dav: 59, -52, 15, -10, -4
boke: 59, -52, 15, -9, 19
gabo: 59, -52, 15, -9, 18
boke? -> 59, -52, 15, -9, 19
present: 59, -52 -> yes
q: 59, -52, 15, -9, 19 -> boke
dav? -> 59, -52, 15, -10, -4
present: -52, 59 -> no
q: 60, -53, 14, -8, -3 -> dav

vezer: 16, 23, 23, 30, 6, -11, -6, 14, 19, 21, -33, -33, 13, 19, 18, 16, 7, -28, -41, 22, 17, 9, 21, 10, 21, 2, -32, 15, 12, 26, -29, 6
sig: 0, -4, -4, -7, -2, -20, -1, 2, -8, -4, 19, 14, -2, -4, 5, -5, 12, -3, -2, -5, -3, -13, 2, 7, -5, -4, 18, -1, 12, 4, 6, 5
dapov: -5, 3, 0, 4, 1, -7, -12, 0, -2, -2, 27, 13, -6, -3, -10, -1, 40, 0, -1, -1, -1, -6, -3, -13, -2, -11, 25, -3, -20, 37, 5, -9
fono: 22, 0, 20, 13, 26, -25, 30, 20, -9, -3, -3, 0, -3, -2, 3, 19, -5, -8, -10, 0, 22, -12, 14, -11, -2, -27, -5, -6, -13, 0, 1, -13
vad: -5, -14, -4, -6, -2, -6, -4, -1, -11, -12, 30, 21, -9, -12, -1, -4, 15, 5, 8, -15, -4, -9, -2, 1, -13, 1, 29, -7, 3, 2, 12, 1
mer: -2, 3, -9, -16, 9, -12, 13, -1, -12, -4, 16, 15, -7, -5, -25, -5, 18, 13, 19, 0, -3, -14, -14, -28, -4, -35, 14, -9, -41, 17, 16, -22
mulu: -10, -8, 2, 8, -2, 34, -8, -9, 4, -5, 10, 6, -1, -3, -8, 5, -13, 12, 17, -6, -2, 17, -7, -3, -4, 21, 10, -3, -9, -15, 6, 1
bes: 25, -48, 30, 29, 26, 6, 23, 27, -16, -44, 2, 2, -36, -43, 23, 27, 7, -6, -16, -51, 29, 1, 28, -10, -48, 6, 4, -30, 3, -12, 0, -11
q: 16, 21, 23, 30, 6, -10, -5, 15, 21, 21, -33, -32, 15, 17, 19, 14, 10, -26, -42, 22, 18, 10, 22, 10, 20, 1, -32, 14, 13, 26, -29, 6 -> vezer
vezer? -> 16, 23, 23, 30, 6, -11, -6, 14, 19, 21, -33, -33, 13, 19, 18, 16, 7, -28, -41, 22, 17, 9, 21, 10, 21, 2, -32, 15, 12, 26, -29, 6
q: 23, -48, 30, 30, 27, 5, 23, 28, -17, -44, 2, 3, -34, -43, 24, 27, 6, -7, -14, -51, 29, 3, 28, -10, -49, 7, 4, -30, 3, -12, 1, -10 -> bes
present: -7, 3, 2 -> yes
fono? -> 22, 0, 20, 13, 26, -25, 30, 20, -9, -3, -3, 0, -3, -2, 3, 19, -5, -8, -10, 0, 22, -12, 14, -11, -2, -27, -5, -6, -13, 0, 1, -13

Rud: 4, -9, 5, 0, 6, 2, -3, 2, -7, -17, -2, -5, -8, -4, 1, 21, -9, -1, -10, -13, 4, 0, -9, -3, 1, -3, 1, 1, 2, 2, 1, 1, -12, 6, 1, -1, -1, 3, -6, 7, 0, 5, 6, 0, -15, -17, -8, 12, 1, 0, -3
Mak: 4, 1, 5, 0, 6, 2, -3, 2, -7, -1, -2, -2, -8, -4, 1, 21, -9, -1, -10, -13, 4, 0, -9, -3, 1, -3, -3, 1, 2, 2, 1, 1, -12, 6, 1, -1, -1, 3, -6, 7, 0, 5, 6, 0, -15, -17, -8, 12, 1, 0, -3
sal: 4, 1, 5, 0, 6, 2, -3, 2, -7, -1, -2, -5, -8, -4, 1, 21, -9, -1, -10, -13, 4, 0, -9, -3, 1, -3, -3, 1, 2, 2, 1, 1, -12, 6, 1, -1, -1, 3, -6, 7, 0, 5, 6, 0, -15, -17, -8, 12, 1, 0, -3
sal? -> 4, 1, 5, 0, 6, 2, -3, 2, -7, -1, -2, -5, -8, -4, 1, 21, -9, -1, -10, -13, 4, 0, -9, -3, 1, -3, -3, 1, 2, 2, 1, 1, -12, 6, 1, -1, -1, 3, -6, 7, 0, 5, 6, 0, -15, -17, -8, 12, 1, 0, -3
Rud? -> 4, -9, 5, 0, 6, 2, -3, 2, -7, -17, -2, -5, -8, -4, 1, 21, -9, -1, -10, -13, 4, 0, -9, -3, 1, -3, 1, 1, 2, 2, 1, 1, -12, 6, 1, -1, -1, 3, -6, 7, 0, 5, 6, 0, -15, -17, -8, 12, 1, 0, -3
q: 4, 1, 5, 0, 6, 2, -3, 2, -7, -1, -2, -2, -8, -4, 1, 21, -9, -1, -10, -13, 4, 0, -9, -3, 1, -3, -3, 1, 2, 2, 1, 1, -12, 6, 1, -1, -1, 3, -6, 7, 0, 5, 6, 0, -15, -17, -8, 12, 1, 0, -3 -> Mak
present: -2, -17, -7, 2, -3 -> no

depan: 2, 4, -12, 21
gigu: 0, 58, -1, -8
Napif: 3, 58, -15, -8
miss gigu: 58, 0, -8 -> -1
miss gigu: 58, -8, 0 -> -1
q: 2, 4, -11, 20 -> depan
gigu? -> 0, 58, -1, -8
succ: 3 -> 58
succ: 2 -> 4
q: 1, 60, 0, -4 -> gigu

tud: 1, -33, 2, -11, 15, -9, 12, -2, 32, -15, 6
kan: 47, -3, -2, -10, 42, 16, 21, 37, 22, -5, 0
Mot: -17, -27, -10, 20, 20, -19, -29, -3, 31, 38, 15
nefut: 55, -7, 8, -7, 44, 23, 34, 31, 8, -18, -5
bizo: -16, -30, -10, -22, 19, -19, -25, -3, 29, 36, 19
tel: -16, -30, -10, 23, 19, -19, -25, -3, 29, 36, 19
Fep: -16, -23, -1, 24, 18, -22, -27, -6, 30, 22, 27
present: 37, 21 -> no
tud? -> 1, -33, 2, -11, 15, -9, 12, -2, 32, -15, 6

piv: -18, 14, 16, 19, 27, 2, -3, -1, 11, 6, 30, -25, -28, 29, 30, 23, 7, -38, -3, 3, 35, 14, 6, 19, 23, 35, 25, -19, 20, 22, -7, -13, 17, -8
ziga: -10, -26, -8, -25, -26, -11, -20, -20, -17, -5, -12, -2, -10, -21, -14, -27, -14, 32, -27, -34, -14, -23, -7, -25, -15, -17, -18, -3, -9, -20, 15, -20, -9, -3
bifi: -31, -1, 12, -26, -35, -4, -8, -5, 5, -10, 7, 29, 12, -3, 0, 2, -27, 43, -11, 3, 5, -16, -15, -4, 15, 4, 1, 29, 6, 22, 50, -2, 16, 25
Deri: -44, -8, 26, -22, -27, -10, -13, -11, -4, -5, 18, -3, -15, 9, 15, 4, -23, 17, -15, -14, 22, -19, -10, -5, 22, 16, 6, -1, 11, 28, 27, -19, 15, 2
succ: 1 -> 29
q: -10, -26, -9, -25, -25, -11, -20, -20, -17, -5, -12, -2, -10, -21, -15, -26, -15, 32, -27, -33, -14, -23, -7, -25, -15, -17, -17, -3, -9, -20, 14, -19, -9, -2 -> ziga
bifi? -> -31, -1, 12, -26, -35, -4, -8, -5, 5, -10, 7, 29, 12, -3, 0, 2, -27, 43, -11, 3, 5, -16, -15, -4, 15, 4, 1, 29, 6, 22, 50, -2, 16, 25
q: -31, -1, 12, -27, -35, -5, -9, -5, 6, -10, 6, 29, 12, -4, 0, 3, -28, 43, -11, 4, 5, -15, -14, -4, 15, 3, 2, 30, 7, 22, 48, -1, 17, 25 -> bifi
q: -18, 14, 16, 19, 27, 2, -3, -1, 11, 6, 30, -25, -28, 29, 30, 23, 7, -38, -3, 3, 35, 14, 6, 19, 23, 35, 25, -19, 20, 22, -7, -13, 17, -8 -> piv
present: 5, -16 -> yes

lut: 48, 53, 0, -33, -12, 43
todar: -45, -44, -23, -7, 45, -62
Gik: 29, 6, 25, 3, -11, -4
present: 6, 25, 3 -> yes
present: -33, 0 -> no
Gik? -> 29, 6, 25, 3, -11, -4
miss todar: -45, -62, -7, -23, 45 -> -44
q: 48, 54, 0, -33, -13, 43 -> lut

Vupez: -38, 49, 0, -43
noro: -44, 49, -1, -45
Durov: -27, 49, 3, -55
gazav: -39, 49, 0, -50
miss Durov: -55, -27, 49 -> 3
miss Durov: -27, -55, 49 -> 3
succ: -39 -> 49
noro? -> -44, 49, -1, -45
miss noro: -44, -45, -1 -> 49

viti: -37, 3, -12, -1
dak: -15, -47, -48, 19
Tobig: -16, 0, -1, -2
kug: 0, 3, -11, 2
ribu: -6, -3, 0, 5
succ: -16 -> 0
succ: -47 -> -48
miss viti: -1, -12, -37 -> 3
miss kug: 0, 2, 3 -> -11
miss Tobig: -16, -2, 0 -> -1
succ: -48 -> 19
present: -11, 3 -> no

kup: -11, -5, 30, 30, -45, 48, -43, -34, -3, 35, -16, -1, 37, -41, 30, 39, 34, -34, -4, 29, 30, -44, 9, 23, -32, -16, -43, 0, -36
sol: 5, 24, 4, 8, 20, 42, 10, -41, -29, -17, 40, -23, -45, 46, -19, 12, 26, -44, 40, 18, 27, 44, -47, 7, 5, -35, 32, -22, 24
riro: 23, -11, 44, -9, 17, 46, -8, 35, 15, -41, 42, -1, -28, 45, -27, 14, -40, 17, -26, 39, 34, -47, 38, 10, 9, 36, -10, 0, -46
Tozuv: 28, -46, 26, 8, 46, 37, 25, 13, -34, -29, 37, -21, 21, 12, -40, -21, 46, 20, 28, -45, -12, -34, -45, 5, 21, -27, -9, 6, 30
Nir: -17, 11, 12, -41, 8, -21, 45, -48, -29, -44, 47, 37, -3, -33, -15, 1, -1, -1, 30, 26, 0, -34, -35, 42, 42, 26, -16, -16, -29
Rin: 7, -23, 45, 17, -43, -7, 1, -33, 44, -16, 29, 36, -17, 6, 19, 2, 29, -32, 10, 48, -27, 13, -5, 5, -9, 20, -13, 18, 10
bala: 24, -45, -31, 21, 26, 25, -8, -36, -2, -37, -37, -4, -11, -21, -31, 40, -45, -2, 34, 17, 29, -10, 24, -21, -4, -27, -45, -44, 6
ker: 35, 23, -44, 3, 25, 48, 48, 41, -7, 46, -28, 47, 41, -47, -15, 37, -25, 30, -11, 20, -43, 13, 3, 1, 43, -6, -2, -14, 1
bami: 27, 13, 2, 12, 18, -16, -9, -8, 15, -2, 39, -3, 13, -41, -11, 41, 36, -40, -41, -15, -38, -31, 45, -4, -12, 0, -2, -28, 35
tosig: 27, 13, 2, 12, 18, -16, -9, -8, 15, -2, 39, -3, 13, -41, -11, 41, 36, -40, -41, -15, -38, -31, 45, -4, -12, 0, -2, 10, 47
miss Rin: -43, 10, 1, 20, -13, 18, -17, -32, 2, -27, 7, -5, 45, 48, 29, -9, -16, 5, 36, 6, -33, -7, 13, 17, 44, 29, 10, -23 -> 19
q: -11, -5, 30, 30, -45, 48, -43, -33, -2, 34, -16, -1, 37, -41, 30, 39, 35, -34, -3, 29, 30, -44, 9, 23, -32, -16, -42, 0, -35 -> kup

patu: 33, -35, 3, 17, -1, -4, -37, -1, -21, 14, 41, 15, -10, -34, 8, 12
sirak: 13, -12, -2, 23, 22, 16, -34, -38, -21, -3, 1, -21, -18, 12, -4, 25
Tuvar: 3, 43, -12, -10, -24, -15, -11, 17, 23, 7, -7, 28, 25, 11, 22, 0
Tanol: 23, 29, -11, -18, -10, 26, -9, 13, 24, 21, -2, -2, -8, -12, 34, 4
fopi: -9, -2, 14, 12, 25, -13, 38, -9, 1, -6, -1, -15, 12, 17, -19, 15
reris: -19, -15, 33, 14, 25, -25, 61, -7, 1, -17, -6, -34, 11, 19, -30, 14
succ: -25 -> 61
succ: 29 -> -11
present: -34, -38, -21 -> yes
succ: -17 -> -6
q: 24, 30, -12, -19, -10, 28, -9, 13, 25, 21, -2, -3, -7, -12, 33, 5 -> Tanol
miss Tuvar: 7, 3, -12, 17, 11, -24, -15, -10, 28, -7, 22, 25, 0, -11, 43 -> 23
succ: 41 -> 15

Bora: 17, 13, 8, 0
kig: -15, 0, -14, -2
Zib: 14, -1, 3, 0
sur: 2, 46, 18, 10
Pupav: 0, -26, -4, 5
dor: -4, 0, -20, -10
pov: 0, -42, -16, -1
fuvov: -3, 33, 23, 9
tatad: 8, 0, 22, 9
Pil: 19, 21, 8, -2
faf: 3, -50, -1, 0
q: 1, 46, 18, 9 -> sur
q: 14, -2, 3, 0 -> Zib
q: -15, 0, -14, -2 -> kig
succ: 22 -> 9
succ: -50 -> -1

buz: 23, -3, -19, -25, -5, 19, -8, 9, -7
gezu: -8, 32, -10, -14, 22, -14, 19, -11, -4
Zazar: -41, -1, -7, -17, 21, -45, 6, -21, 7
succ: -17 -> 21
present: -10, 32 -> no
miss gezu: 32, 19, -11, -4, 22, -8, -14, -14 -> -10
succ: -1 -> -7
present: -8, 9 -> yes
gezu? -> -8, 32, -10, -14, 22, -14, 19, -11, -4
q: 23, -3, -19, -25, -5, 19, -8, 9, -7 -> buz

Lilas: 27, 18, 3, -14, 0, -24, -27, -34
Tekam: 27, 18, 3, -14, 33, -41, 34, -22
Ririr: 1, -12, -15, -48, -14, -24, 15, -34
Lilas? -> 27, 18, 3, -14, 0, -24, -27, -34
q: 25, 16, 5, -15, 37, -39, 33, -22 -> Tekam
Ririr? -> 1, -12, -15, -48, -14, -24, 15, -34
miss Ririr: -12, 15, -48, 1, -34, -15, -24 -> -14
miss Lilas: -34, 0, 27, 3, -24, -27, 18 -> -14
succ: 34 -> -22

Sener: 4, 5, 2, -27, -12, 23, -3, -16, 6, 12, 1, -22, -10, -41, -1, -6, -7, 5, 15, -25, 9, 7, -12, 5, -23, 8, 3, 13, 14, -1, -13, -41, 8, -23, 14, 26, -5, -13
Fuz: 4, -2, 6, -30, -18, 9, -4, 1, -11, 3, -13, 8, -8, -21, -4, -6, -5, 2, 11, 0, -26, -10, -3, -2, -21, 0, 9, 16, 11, -4, -14, -14, 14, 1, 6, 9, -14, 18
lapo: -4, 6, 22, 12, -10, 21, -5, -19, -3, 5, 0, -8, -13, 12, -1, -20, -8, -3, 3, -11, -22, 5, -4, -2, -14, -3, 20, 8, -14, 16, -14, -44, 17, -1, 25, 8, -9, 5
present: -3, -19 -> no
q: -4, 6, 22, 12, -10, 21, -5, -19, -3, 5, 0, -8, -13, 12, -1, -20, -8, -3, 3, -11, -22, 5, -4, -2, -14, -3, 20, 8, -14, 16, -14, -44, 17, -1, 25, 8, -9, 5 -> lapo
Fuz? -> 4, -2, 6, -30, -18, 9, -4, 1, -11, 3, -13, 8, -8, -21, -4, -6, -5, 2, 11, 0, -26, -10, -3, -2, -21, 0, 9, 16, 11, -4, -14, -14, 14, 1, 6, 9, -14, 18

gapom: 4, 1, 11, -11
Dira: -25, -10, -10, 29
tesin: 21, 17, -42, 34
lum: 27, 24, -35, 48
vuvu: 28, 32, -50, 51
Seka: -1, 1, 3, -13
mazut: -15, -11, 10, -9
sikod: -15, -34, 19, -18
Vizi: 12, -10, -10, 29
zesem: 0, -5, 18, -6
miss zesem: 18, 0, -6 -> -5
lum? -> 27, 24, -35, 48
tesin? -> 21, 17, -42, 34

vivi: -25, 18, 4, -14, -43, -43, -4
ferup: -16, 16, 0, -35, -51, -46, 9
Totum: -25, 10, 8, 18, -24, -19, -15
succ: 16 -> 0
q: -26, 10, 9, 18, -25, -20, -15 -> Totum
miss Totum: 10, -15, -19, 18, 8, -24 -> -25
ferup? -> -16, 16, 0, -35, -51, -46, 9
present: -43, -4 -> yes
q: -26, 18, 7, -15, -44, -41, -3 -> vivi

